Here is a tiny trained network, its code and every weight. The questions are about switching its units off for an input and a class, where a switched-off unit gives its printed mean instead of its output.

import numpy as np


def w(rows, s, z=0):
    codes = np.array(rows[::2]) - 128.0
    scale = np.full(codes.shape[1], s)
    scale[-1] = z or s
    return codes * scale


def norm(h):
    return h / np.sqrt((h * h).mean(-1, keepdims=True) + 1e-5)


def f(y):
    return np.maximum(y, 0)


def log_softmax(a):
    a = a - a.max(-1, keepdims=True)
    return a - np.log(np.exp(a).sum(-1, keepdims=True))


def net(x, mask):
    res = np.array(x, float).reshape(1, 8) / 4 @ E
    u = 0
    for l in range(4):
        y = f(norm(res) @ A[l][:, :-1].T + A[l][:, -1])
        res = res + np.where(mask[u : u + 6], y, B[l][:, -1]) @ B[l][:, :-1]
        u += 6
    return log_softmax(norm(res)[-1] @ U[:, :-1].T + U[:, -1])


A, B = {}, {}
E = w([
[255,58,158],'x0',
[129,130,128],'x1',
[153,117,35],'x2',
[128,132,128],'x3',
[126,127,128],'x4',
[127,130,128],'x5',
[38,2,80],'x6',
[130,128,129],'x7',
],0.0075)
A[0] = w([
[170,13,147,21],'L0N1',
[193,70,125,247],'L0N2',
[249,106,186,12],'L0N3',
[142,58,175,95],'L0N4',
[119,167,180,2],'L0N5',
[137,114,172,33],'L0N6',
],0.017,0.0058)
B[0] = w([
[75,248,140,202],'L0N1',
[202,127,76,254],'L0N2',
[203,65,148,223],'L0N3',
[62,167,219,184],'L0N4',
[139,168,179,151],'L0N5',
[237,117,113,140],'L0N6',
],0.014,0.0081)
A[1] = w([
[131,187,175,60],'L1N1',
[63,64,162,116],'L1N2',
[100,2,73,154],'L1N3',
[173,109,100,71],'L1N4',
[125,57,173,1],'L1N5',
[84,111,227,150],'L1N6',
],0.015,0.009)
B[1] = w([
[117,176,71,199],'L1N1',
[104,72,184,195],'L1N2',
[44,64,138,216],'L1N3',
[172,84,63,166],'L1N4',
[9,224,74,128],'L1N5',
[106,113,247,255],'L1N6',
],0.014,0.0047)
A[2] = w([
[130,160,249,160],'L2N1',
[215,176,31,206],'L2N2',
[116,202,234,1],'L2N3',
[154,50,198,60],'L2N4',
[134,189,218,10],'L2N5',
[95,254,244,38],'L2N6',
],0.0098,0.0074)
B[2] = w([
[216,121,154,238],'L2N1',
[11,120,49,254],'L2N2',
[176,176,96,166],'L2N3',
[87,113,208,149],'L2N4',
[154,222,119,154],'L2N5',
[184,216,99,211],'L2N6',
],0.012,0.0074)
A[3] = w([
[147,3,180,11],'L3N1',
[118,42,209,1],'L3N2',
[135,27,183,17],'L3N3',
[86,135,201,44],'L3N4',
[161,178,64,97],'L3N5',
[213,84,152,113],'L3N6',
],0.012,0.0096)
B[3] = w([
[101,199,234,153],'L3N1',
[133,201,246,157],'L3N2',
[107,191,219,147],'L3N3',
[62,170,224,158],'L3N4',
[69,124,109,236],'L3N5',
[90,79,181,252],'L3N6',
],0.014,0.0032)
U = w([
[186,221,148,222],'0',
[49,181,50,163],'1',
[221,65,170,106],'2',
[211,73,58,126],'3',
[45,114,243,50],'4',
[4,46,127,1],'5',
],0.019,0.0048)

Each question gives the input, the list of numbers given to net, and the class t.
The units are the neurons (one row each of A and B). Each row of codes is followed by its name. A weight is (code - 128) times the scale printed after its matrix; where a second scale follows, it is the last column's (A, B and U).
mask holds one flag per neuron, layer by layer. A switched-off neuron (its flag False) gives its mean, the last column of its row in B, instead of its output. The means were averaged over made-up inputs and are rounded, as every weight is.
A unit's drop is (log p(t) with every unit on - log p(t) with that unit switched off) / (log p(t) with every unit on - log p(t) with every unit switched off).
The circuit of an input: a set's keep is (log p(t) with only the set's units on - log p(t) with every unit switched off) / (log p(t) with every unit on - log p(t) with every unit switched off). Starting from the 12 units with the biggest drops (on a tie, the unit counted first), units are removed one at a time, each time the one whose removal leaves the highest keep (on an exact tie, the one counted first), for as long as the keep stays at least 0.8.
circuit, biggest first: the units of the circuit, biggest drop first
top k neurons: the k neurons with the biggest drops, biggest first
top k neurons in layer l: the k neurons of layer l with the biggest drops, biggest first
drop when u is switched off: that unit's drop, to one decimal
input [-7,-2,3,5,-2,-1,2,-4], class 5: circuit, biggest first	L0N1, L1N3
input [8,8,-1,4,0,-5,-8,-7], class 2: circuit, biggest first	L0N3
input [5,4,7,0,6,-4,2,-5], class 1: circuit, biggest first	L0N1, L2N2
input [6,4,1,-6,0,6,0,-6], class 3: top 4 neurons	L0N3, L0N2, L1N6, L2N2
input [7,1,-2,-8,-8,3,7,6], class 0: top 2 neurons in layer 0	L0N4, L0N1
input [3,3,-1,-2,5,-7,-4,-8], class 2: top 2 neurons in layer 3	L3N6, L3N1
input [5,0,-6,5,-2,3,3,-5], class 0: top 2 neurons	L0N4, L0N1
input [-6,4,4,6,-7,4,-6,8], class 1: top 2 neurons	L1N6, L0N4
input [-7,-3,-7,-7,-3,5,-1,8], class 0: top 2 neurons in layer 1	L1N3, L1N1
input [4,1,-2,-7,2,-4,-7,-7], class 2: top 2 neurons	L0N3, L3N6
input [-6,2,-1,0,1,3,8,0], class 4: top 2 neurons	L0N2, L1N2
input [2,4,0,0,4,4,-7,3], class 2: top 2 neurons	L0N3, L1N1
input [2,3,-1,-6,-2,7,-4,8], class 2: top 2 neurons in layer 0	L0N3, L0N1
input [7,4,-5,3,-7,-8,-7,-3], class 2: top neuron	L3N6
input [-5,-8,2,3,-7,-5,4,-8], class 5: top 2 neurons	L0N4, L1N6
input [5,5,1,0,3,-3,-6,5], class 3: top 2 neurons	L1N6, L0N2
input [2,6,-1,-6,3,2,-1,-5], class 2: top 2 neurons	L0N3, L0N4
input [-1,-1,6,4,-2,1,1,3], class 5: top 3 neurons	L0N1, L1N3, L2N6
input [1,-3,0,-2,1,6,2,5], class 0: top 2 neurons in layer 0	L0N4, L0N1
input [1,7,3,-2,8,6,6,1], class 1: circuit, biggest first	L0N1
input [2,3,6,1,-8,0,-7,1], class 3: top 2 neurons	L0N3, L0N1
input [1,2,-8,8,-4,2,4,4], class 0: top 2 neurons in layer 0	L0N1, L0N3
input [0,-8,-4,3,8,-8,0,1], class 0: top 2 neurons in layer 1	L1N1, L1N3
input [-1,-1,1,-8,-1,8,1,3], class 5: top 3 neurons	L0N1, L0N4, L1N3
input [5,8,-6,-2,-5,-7,3,-4], class 0: drop when L0N4 is switched off	0.8
